Below are the code and all the weights of a small trained network. Each question names an input and a target symbol and asks about switching units off, where a switched-off unit gives its printed mean instead of its output.

import numpy as np


def w(rows, s, z=0):
    codes = np.array(rows[::2]) - 128.0
    scale = np.full(codes.shape[1], s)
    scale[-1] = z or s
    return codes * scale


def f(y):
    return np.maximum(y, 0)


def softmax(a):
    e = np.exp(a - a.max(-1, keepdims=True))
    return e / e.sum(-1, keepdims=True)


def log_softmax(a):
    a = a - a.max(-1, keepdims=True)
    return a - np.log(np.exp(a).sum(-1, keepdims=True))


def net(x, mask):
    ids = ['βγεζηθλμξπσφω'.index(c) for c in x.split()]
    T = len(ids)
    res = E[ids] + P[:T]
    r = res
    for j in range(2):
        rows = slice(4 * j, 4 * j + 4)
        q, k, v = (r @ M[0][rows].T for M in (Q, K, V))
        z = softmax(np.where(np.tri(T) > 0, q @ k.T / 4**0.5, -1e9)) @ v
        o = O[0][rows]
        res = res + np.where(mask[j], z, o[:, -1]) @ o[:, :-1]
    y = f(res @ A[0][:, :-1].T + A[0][:, -1])
    res = res + np.where(mask[2:6], y, B[0][:, -1]) @ B[0][:, :-1]
    return log_softmax(res[-1] @ U[:, :-1].T + U[:, -1])


Q, K, V, O, A, B = {}, {}, {}, {}, {}, {}
E = w([
[160,164,157,157,46,202,75],'β',
[176,170,46,167,70,113,133],'γ',
[136,162,41,184,125,143,240],'ε',
[81,101,91,109,140,181,249],'ζ',
[62,141,192,90,73,154,103],'η',
[97,205,156,155,187,131,105],'θ',
[74,90,85,168,160,174,75],'λ',
[45,110,189,29,98,173,167],'μ',
[82,180,102,191,37,73,84],'ξ',
[130,74,86,63,43,146,82],'π',
[171,220,116,75,61,94,96],'σ',
[158,128,81,81,177,186,90],'φ',
[73,136,55,86,170,86,94],'ω',
],0.011)
P = w([
[128,146,136,122,94,129,168],'0',
[132,132,139,124,107,122,145],'1',
[74,194,63,108,108,192,122],'2',
[142,123,134,121,129,114,113],'3',
[66,200,38,104,127,198,91],'4',
[148,108,129,123,148,103,89],'5',
[59,205,16,106,150,204,71],'6',
[152,99,124,124,169,93,62],'7',
[38,200,2,102,171,212,64],'8',
],0.0072)
Q[0] = w([
[100,19,188,54,144,109,191],'h1',
[205,59,184,144,67,89,94],'h1',
[216,79,235,179,116,7,211],'h1',
[188,61,109,199,155,140,199],'h1',
[61,170,101,52,153,250,73],'h2',
[115,79,236,158,114,136,136],'h2',
[50,183,24,161,126,177,42],'h2',
[72,149,95,153,196,165,189],'h2',
],0.019)
K[0] = w([
[95,107,152,88,104,143,182],'h1',
[152,116,133,121,3,136,115],'h1',
[130,149,135,133,43,121,196],'h1',
[146,112,100,153,113,152,204],'h1',
[114,118,150,100,228,148,60],'h2',
[94,123,178,130,48,158,160],'h2',
[122,121,116,157,209,114,40],'h2',
[106,125,113,147,209,145,187],'h2',
],0.022)
V[0] = w([
[42,144,150,106,202,86,214],'h1',
[92,196,175,114,166,32,77],'h1',
[52,20,78,2,100,116,150],'h1',
[91,126,135,146,26,107,31],'h1',
[114,234,191,109,76,163,142],'h2',
[129,68,220,72,164,238,93],'h2',
[108,76,137,243,166,203,135],'h2',
[7,92,147,226,98,102,122],'h2',
],0.0087)
O[0] = w([
[54,142,134,168,230,103,171,56],'h1',
[56,222,164,157,134,101,60,131],'h1',
[41,64,135,3,132,80,199,176],'h1',
[118,97,173,112,25,86,48,253],'h1',
[175,122,200,135,193,115,57,135],'h2',
[107,111,170,76,142,255,101,39],'h2',
[121,59,106,212,113,209,153,136],'h2',
[25,45,149,216,95,98,88,151],'h2',
],0.01,0.0018)
A[0] = w([
[74,38,144,62,241,139,194,25],'n1',
[143,174,87,141,97,186,173,152],'n2',
[167,66,68,87,79,155,114,251],'n3',
[134,117,255,81,79,109,54,161],'n4',
],0.0071,0.0025)
B[0] = w([
[178,170,254,180,79,101,137,215],'n1',
[98,87,151,112,215,162,84,196],'n2',
[139,148,129,137,49,167,206,253],'n3',
[165,14,101,99,204,106,87,228],'n4',
],0.0072,0.0077)
U = w([
[203,88,161,167,116,183,78,17],'β',
[209,222,96,182,13,79,166,91],'γ',
[164,59,38,171,240,85,185,202],'ε',
[159,135,182,190,120,112,208,103],'ζ',
[86,28,89,97,254,128,88,92],'η',
[108,210,156,199,194,174,57,252],'θ',
[34,73,111,194,51,186,147,190],'λ',
[110,139,223,105,122,119,110,57],'μ',
[108,91,124,192,103,47,86,45],'ξ',
[137,64,84,65,98,85,169,10],'π',
[185,160,100,78,189,68,95,64],'σ',
[162,206,101,42,173,217,160,194],'φ',
[16,192,89,68,128,38,160,228],'ω',
],0.0049,0.0034)

Each question gives the input, a string of symbols that net reads in full, and the target symbol t.
The units are the heads (4 rows each of Q, K, V and O) and the neurons (one row each of A and B). Each row of codes is followed by its name. A weight is (code - 128) times the scale printed after its matrix; where a second scale follows, it is the last column's (O, A, B and U).
mask holds one flag per unit, heads first, then neurons. A switched-off unit (its flag False) gives its mean, the last column of its rows in O or B, instead of its output. The means were averaged over made-up inputs and are rounded, as every weight is.
A unit's drop is (log p(t) with every unit on - log p(t) with that unit switched off) / (log p(t) with every unit on - log p(t) with every unit switched off).
The circuit of an input: a set's keep is (log p(t) with only the set's units on - log p(t) with every unit switched off) / (log p(t) with every unit on - log p(t) with every unit switched off). Starting from all 6 units, units are removed one at a time, each time the one whose removal leaves the highest keep (on an exact tie, the one counted first), for as long as the keep stays at least 0.8.
units of the circuit, in order: the units of the circuit, biggest drop first
k most important neurons: the k neurons with the biggest drops, biggest first
heads that matter: for each layer, one digit per head in row order, 1 if its drop is at least 0.15 and else 0, layers parted by /
drop of u: that unit's drop, to one decimal
input λ ξ γ, target λ: heads that matter => 01
input ω π θ β ζ σ ξ, target θ: heads that matter => 10
input ε φ σ ξ π ζ ξ γ φ, target φ: heads that matter => 01
input μ σ λ φ π σ θ ε π, target θ: heads that matter => 10
input ζ β φ σ η σ μ, target φ: units of the circuit, in order => h2
input γ γ ε μ ω γ η, target ω: heads that matter => 11
input β ω σ ω ζ ζ π, target ω: heads that matter => 11
input ω β ε ζ β π, target π: units of the circuit, in order => h1; n4; n3
input μ ζ γ θ ξ γ ω β σ, target ω: units of the circuit, in order => h1; h2
input μ λ π λ σ ω λ η μ, target λ: heads that matter => 01
input β ω θ γ, target γ: units of the circuit, in order => h1; h2
input λ φ γ, target φ: units of the circuit, in order => h2; h1
input λ ζ λ β ζ γ γ η, target η: 3 most important neurons => n4; n1; n3
input η η π ε θ λ η ξ ζ, target λ: units of the circuit, in order => h2
input γ θ θ γ, target γ: drop of n4 => 0.2
input ω ζ ξ, target ω: drop of h2 => 0.2
input φ φ φ θ γ θ μ ξ, target ξ: drop of h1 => 0.4
input θ β γ, target θ: drop of n2 => 0.0
